Below is a small trained network, with its code and all its weights. Each question gives an input and a target symbol and asks what happens when units are switched off, that is, made to give their printed mean instead of their output.

import numpy as np


def w(rows, s, z=0):
    codes = np.array(rows[::2]) - 128.0
    scale = np.full(codes.shape[1], s)
    scale[-1] = z or s
    return codes * scale


def norm(h):
    return h / np.sqrt((h * h).mean(-1, keepdims=True) + 1e-5)


def f(y):
    return np.maximum(y, 0)


def softmax(a):
    e = np.exp(a - a.max(-1, keepdims=True))
    return e / e.sum(-1, keepdims=True)


def log_softmax(a):
    a = a - a.max(-1, keepdims=True)
    return a - np.log(np.exp(a).sum(-1, keepdims=True))


def net(x, mask):
    ids = ['αδζλμπτω'.index(c) for c in x.split()]
    T = len(ids)
    res = E[ids] + P[:T]
    u = 0
    for l in range(2):
        r = norm(res)
        for j in range(3):
            rows = slice(2 * j, 2 * j + 2)
            q, k, v = (r @ M[l][rows].T for M in (Q, K, V))
            z = softmax(np.where(np.tri(T) > 0, q @ k.T / 2**0.5, -1e9)) @ v
            o = O[l][rows]
            res = res + np.where(mask[u + j], z, o[:, -1]) @ o[:, :-1]
        u += 3
        y = f(norm(res) @ A[l][:, :-1].T + A[l][:, -1])
        res = res + np.where(mask[u : u + 12], y, B[l][:, -1]) @ B[l][:, :-1]
        u += 12
    return log_softmax(norm(res)[-1] @ U[:, :-1].T + U[:, -1])


Q, K, V, O, A, B = {}, {}, {}, {}, {}, {}
E = w([
[70,148,124,65,124,106],'α',
[251,145,70,182,72,14],'δ',
[186,101,112,21,221,121],'ζ',
[54,173,27,67,117,128],'λ',
[173,83,147,161,120,59],'μ',
[178,157,165,232,56,186],'π',
[62,25,77,206,190,14],'τ',
[114,237,103,198,200,78],'ω',
],0.011)
P = w([
[145,15,124,236,174,140],'0',
[155,44,122,249,170,173],'1',
[150,58,136,242,165,182],'2',
[142,85,146,193,155,168],'3',
[130,104,155,165,147,160],'4',
[124,126,155,140,141,151],'5',
[107,139,162,116,128,145],'6',
[90,158,163,105,115,143],'7',
[91,180,161,111,98,131],'8',
[88,202,164,113,96,120],'9',
[65,220,172,109,85,111],'10',
[57,252,180,133,70,107],'11',
[44,251,184,121,72,91],'12',
[47,240,188,115,88,75],'13',
],0.0034)
Q[0] = w([
[167,130,119,144,92,170],'0.h1',
[204,187,182,195,8,108],'0.h1',
[89,127,70,58,146,127],'0.h2',
[171,143,154,118,67,142],'0.h2',
[44,164,145,92,66,110],'0.h3',
[127,182,147,92,207,56],'0.h3',
],0.012)
K[0] = w([
[106,129,143,142,115,94],'0.h1',
[84,163,119,162,68,100],'0.h1',
[89,98,135,159,53,113],'0.h2',
[186,93,123,84,141,171],'0.h2',
[93,132,126,95,121,158],'0.h3',
[185,112,123,100,249,102],'0.h3',
],0.013)
V[0] = w([
[136,196,160,131,228,123],'0.h1',
[186,91,137,1,43,136],'0.h1',
[117,43,192,108,88,117],'0.h2',
[62,153,139,165,68,84],'0.h2',
[217,116,120,78,225,69],'0.h3',
[81,123,54,16,92,139],'0.h3',
],0.0069)
O[0] = w([
[99,170,81,149,254,99,183],'0.h1',
[40,181,176,185,127,71,20],'0.h1',
[156,74,211,168,108,96,52],'0.h2',
[68,119,40,119,9,213,105],'0.h2',
[50,129,158,87,63,202,253],'0.h3',
[219,131,161,94,98,85,14],'0.h3',
],0.0064,0.0024)
A[0] = w([
[140,132,65,65,83,150,181],'0.n1',
[231,137,193,185,159,103,107],'0.n2',
[200,47,159,128,48,166,171],'0.n3',
[35,85,92,79,123,68,140],'0.n4',
[162,37,89,120,168,118,31],'0.n5',
[69,54,109,109,101,123,223],'0.n6',
[178,146,110,190,112,96,93],'0.n7',
[66,63,255,100,193,40,119],'0.n8',
[63,128,188,145,58,187,253],'0.n9',
[190,134,195,42,186,165,206],'0.n10',
[162,172,101,92,173,84,151],'0.n11',
[163,169,176,158,127,197,46],'0.n12',
],0.0073,0.0025)
B[0] = w([
[124,91,109,150,173,132,240],'0.n1',
[121,132,102,154,98,201,254],'0.n2',
[125,123,62,66,196,167,216],'0.n3',
[164,184,111,132,116,104,243],'0.n4',
[135,182,96,185,81,180,160],'0.n5',
[161,159,153,133,111,164,219],'0.n6',
[165,141,185,69,190,120,222],'0.n7',
[125,67,107,120,83,150,229],'0.n8',
[130,115,143,49,117,161,238],'0.n9',
[122,155,78,238,126,131,213],'0.n10',
[175,123,123,97,125,153,204],'0.n11',
[116,148,115,186,126,2,176],'0.n12',
],0.0082,0.004)
Q[1] = w([
[86,58,185,192,173,91],'1.h1',
[111,113,172,76,135,42],'1.h1',
[70,60,245,148,56,77],'1.h2',
[73,100,105,67,115,92],'1.h2',
[87,102,194,152,204,118],'1.h3',
[172,165,206,160,138,71],'1.h3',
],0.011)
K[1] = w([
[189,39,186,135,166,187],'1.h1',
[195,12,162,75,174,133],'1.h1',
[90,37,132,67,181,183],'1.h2',
[116,120,79,113,130,117],'1.h2',
[118,70,28,147,107,138],'1.h3',
[127,103,58,79,148,190],'1.h3',
],0.011)
V[1] = w([
[98,132,92,167,63,79],'1.h1',
[147,42,66,144,150,129],'1.h1',
[146,83,39,126,133,94],'1.h2',
[192,183,178,132,139,163],'1.h2',
[147,2,49,148,138,15],'1.h3',
[51,87,94,51,147,160],'1.h3',
],0.0085)
O[1] = w([
[184,33,72,254,76,207,129],'1.h1',
[166,157,218,143,87,145,212],'1.h1',
[127,159,137,174,96,92,252],'1.h2',
[168,122,174,80,159,106,207],'1.h2',
[132,156,140,161,91,54,78],'1.h3',
[57,90,100,85,128,115,120],'1.h3',
],0.0083,0.0042)
A[1] = w([
[123,181,79,206,120,148,196],'1.n1',
[33,170,111,102,100,79,98],'1.n2',
[163,122,104,126,179,55,169],'1.n3',
[140,172,154,145,182,172,202],'1.n4',
[189,161,91,134,33,140,96],'1.n5',
[213,139,178,119,101,142,208],'1.n6',
[152,157,165,69,203,170,148],'1.n7',
[106,95,200,65,51,63,2],'1.n8',
[193,86,168,78,128,178,46],'1.n9',
[119,85,71,125,184,175,190],'1.n10',
[155,105,88,136,104,127,156],'1.n11',
[90,178,196,1,75,144,99],'1.n12',
],0.0089,0.0028)
B[1] = w([
[83,151,120,65,138,127,254],'1.n1',
[215,123,147,103,20,229,171],'1.n2',
[61,160,116,122,123,184,170],'1.n3',
[219,77,45,80,108,87,232],'1.n4',
[120,57,191,142,154,117,223],'1.n5',
[44,102,132,91,114,149,247],'1.n6',
[200,154,151,94,118,224,214],'1.n7',
[168,148,1,150,137,47,139],'1.n8',
[117,172,125,61,76,118,175],'1.n9',
[41,211,155,206,102,154,192],'1.n10',
[82,144,139,170,117,199,170],'1.n11',
[69,59,149,192,239,131,187],'1.n12',
],0.0065,0.0071)
U = w([
[63,80,191,95,199,141,122],'α',
[231,128,147,34,104,154,68],'δ',
[120,173,197,122,174,50,252],'ζ',
[120,234,40,161,168,136,106],'λ',
[162,99,132,215,85,178,93],'μ',
[180,163,189,175,254,136,227],'π',
[113,200,147,98,43,95,86],'τ',
[158,80,73,108,151,65,163],'ω',
],0.01,0.0032)

Each question gives the input, a string of symbols that net reads in full, and the target symbol t.
The units are the heads (2 rows each of Q, K, V and O) and the neurons (one row each of A and B). Each row of codes is followed by its name. A weight is (code - 128) times the scale printed after its matrix; where a second scale follows, it is the last column's (O, A, B and U).
mask holds one flag per unit, layer by layer, with each layer's heads first. A switched-off unit (its flag False) gives its mean, the last column of its rows in O or B, instead of its output. The means were averaged over made-up inputs and are rounded, as every weight is.
A unit's drop is (log p(t) with every unit on - log p(t) with that unit switched off) / (log p(t) with every unit on - log p(t) with every unit switched off).
The circuit of an input: a set's keep is (log p(t) with only the set's units on - log p(t) with every unit switched off) / (log p(t) with every unit on - log p(t) with every unit switched off). Starting from the 12 units with the biggest drops (on a tie, the unit counted first), units are removed one at a time, each time the one whose removal leaves the highest keep (on an exact tie, the one counted first), for as long as the keep stays at least 0.8.
circuit, biggest first: the units of the circuit, biggest drop first
most important unit: the unit with the biggest drop
k most important neurons: the k neurons with the biggest drops, biggest first
k most important neurons of layer l: the k neurons of layer l with the biggest drops, biggest first
which heads matter: for each layer, one digit per head in row order, 1 if its drop is at least 0.15 and else 0, layers parted by /
input δ λ α λ, target τ: which heads matter : 011 / 011
input π λ λ τ ω α π, target λ: most important unit : 0.h2
input π μ μ τ ω μ π μ τ, target μ: which heads matter : 100 / 100
input α α α, target ω: which heads matter : 111 / 111
input ω λ ζ, target λ: which heads matter : 010 / 010
input μ π ω λ α π ζ δ ω δ π π λ μ, target μ: circuit, biggest first : 0.h2; 0.n8; 0.n10; 0.n2
input λ λ δ τ μ λ δ μ μ λ, target α: 2 most important neurons of layer 0 : 0.n6; 0.n12
input δ ω τ, target λ: which heads matter : 011 / 000
input μ δ ω λ α, target λ: 3 most important neurons : 0.n3; 0.n10; 0.n1
input α α δ α δ π π π δ π π λ, target δ: circuit, biggest first : 0.h3; 0.n11
input μ π τ δ, target μ: circuit, biggest first : 1.h1; 0.h3
input α λ δ, target τ: 2 most important neurons of layer 1 : 1.n12; 1.n3
input π τ π α ω λ μ, target λ: 2 most important neurons : 0.n3; 0.n1
input μ μ τ π π π α α, target δ: circuit, biggest first : 0.h3
input τ α λ α, target τ: which heads matter : 111 / 111
input δ π δ π ω π α α δ τ ζ α, target α: 2 most important neurons of layer 1 : 1.n12; 1.n4
input π δ α, target δ: which heads matter : 001 / 100
input α π δ α α α π λ π δ δ α τ λ, target μ: which heads matter : 011 / 100
input λ δ τ μ λ, target μ: which heads matter : 001 / 110
input π μ π δ π δ ζ μ τ π α π, target π: circuit, biggest first : 0.h2
input δ μ δ μ μ, target α: which heads matter : 001 / 000
input ω δ ζ π δ δ α ζ, target π: 2 most important neurons of layer 0 : 0.n9; 0.n2
input δ μ δ, target α: 2 most important neurons : 1.n12; 0.n3
input ω π ω τ τ λ π ζ π π λ π ω τ, target τ: which heads matter : 100 / 000
input τ ω π, target λ: which heads matter : 011 / 000
input ω δ π π λ, target δ: which heads matter : 101 / 100
